Group, then class
5; -12; -3; -10; -10; 1; -3; -10; -4; -54; -3; -2; -18; -14; -8; 2; -20; -18; -7; -8; 2; 5; -16; 2; -2; -4; 3; -11; 5; 5; -1; -6; 40; 17; -14; 9; 4; 2; 8 : K.E
12; 9; -4; -18; -9; 1; -17; -8; -13; -43; -6; -4; -24; 6; 2; -5; -23; -13; -7; -1; 20; -3; -13; 6; -16; -2; 2; 5; 3; -6; 15; -4; 31; -1; -16; 37; 0; 1; 4 : K.E
5; 11; -10; -21; -15; 35; -5; -4; 0; -46; -2; -2; -13; 2; -9; 15; -41; -10; -22; -4; 28; 25; -2; 15; 3; -15; 0; -15; 6; 4; 10; -3; 44; 15; -19; 12; 4; 4; 10 : K.N
9; 1; -3; -13; 3; -9; -5; 2; -5; 26; 4; 7; -11; 24; 19; -7; -26; -3; 1; -4; 5; -17; 35; 4; 3; 3; 9; 11; 2; -5; 0; 4; 3; 15; 3; 3; -2; 12; -3 : Q.W
4; 1; 2; -8; -4; 2; -5; -20; -5; -32; -1; 3; -13; -12; 2; 1; -21; -14; 3; -12; -7; 2; -5; -5; -1; -3; 9; 13; 4; 13; -12; -4; 40; 0; -10; -4; -4; 5; 9 : Q.J
0; 7; -5; -1; -11; 29; 0; 3; -8; -41; -8; 0; -19; 15; -9; 3; -17; -12; 3; 5; 1; 0; -3; 4; -3; -15; -2; -4; 5; -2; -16; -10; 6; 21; -15; 19; 3; 1; 9 : K.N
13; -1; -7; 7; 3; -14; -8; 9; -1; 5; 7; 7; -30; 25; 19; -9; -7; -12; 14; 7; 4; -17; 3; 5; -6; 12; -2; 5; 15; 0; 4; -6; 15; 24; 17; 18; 0; 2; 0 : Q.W
11; 0; -1; 0; 0; 12; -3; -10; -6; -33; -3; 4; -26; 6; 2; -4; -6; -12; 0; 18; 24; -6; -2; 7; -6; 4; -2; -2; 7; -9; -1; -9; 11; 17; -8; 39; 5; -7; 9 : K.E
3; 32; -6; 11; 9; 6; 13; 13; -3; 1; -1; 2; -14; 29; 11; -5; -4; -9; 35; -1; 0; -28; 11; 3; -2; 9; -7; 19; -2; -3; -4; -1; -32; 33; -25; 20; 7; -6; 14 : Q.W
5; 5; 0; 6; 4; -2; -3; 4; -13; 11; 0; 3; -1; 28; 10; -3; 7; -12; -2; -6; 0; -11; -1; -1; -2; 4; 1; 12; 1; 4; -1; 2; -3; 13; 0; 6; -4; -1; 6 : Q.J
8; 9; -5; 38; -9; 14; 0; 0; -2; -27; 0; -4; -14; -7; -8; 3; -18; 0; 37; 6; 8; 0; 1; 9; 0; -4; 3; -8; 12; 1; 7; 1; 30; 16; -7; 10; -2; -9; 3 : K.N
-3; 12; 5; -6; -7; -11; -8; -3; -1; -23; -2; 13; 2; -32; 0; 0; -31; 24; -10; -15; -12; 17; 0; -5; 3; 6; 5; 5; -3; -3; 17; 4; 41; 0; -2; -32; -8; 3; -6 : V.Y
-6; -1; -7; 18; -9; 1; 2; -7; 11; -28; -12; -1; 7; -24; -2; -1; 2; 1; -5; -11; -11; 8; -1; -67; 2; -4; -8; 9; -6; -2; -2; 3; 35; 16; -15; -27; 10; 2; 4 : V.Y
6; 1; 2; 7; -2; -14; -3; 0; -4; -14; -6; 0; -14; 7; 19; -15; 6; -14; 0; -9; 8; -14; -4; -8; -4; 7; -6; 10; 2; 4; -2; -1; -1; 10; -4; 5; 4; 2; 7 : Q.J
24; 11; -10; -9; -3; 4; -16; 0; -2; -10; -2; 7; -22; 29; 11; -5; -26; -24; 4; 3; 22; -16; -5; 17; 1; 6; 6; 13; 10; 5; 5; 0; 24; 19; 9; 26; -2; 4; 4 : Q.W
6; -2; 0; -4; -11; -9; -6; -6; 6; -43; 1; -2; -13; -20; 2; 6; -1; 0; -6; -4; 18; 15; 0; -3; 1; 11; 0; 2; 4; 2; 24; 4; 33; 4; -2; -3; -2; -2; -5 : V.Y
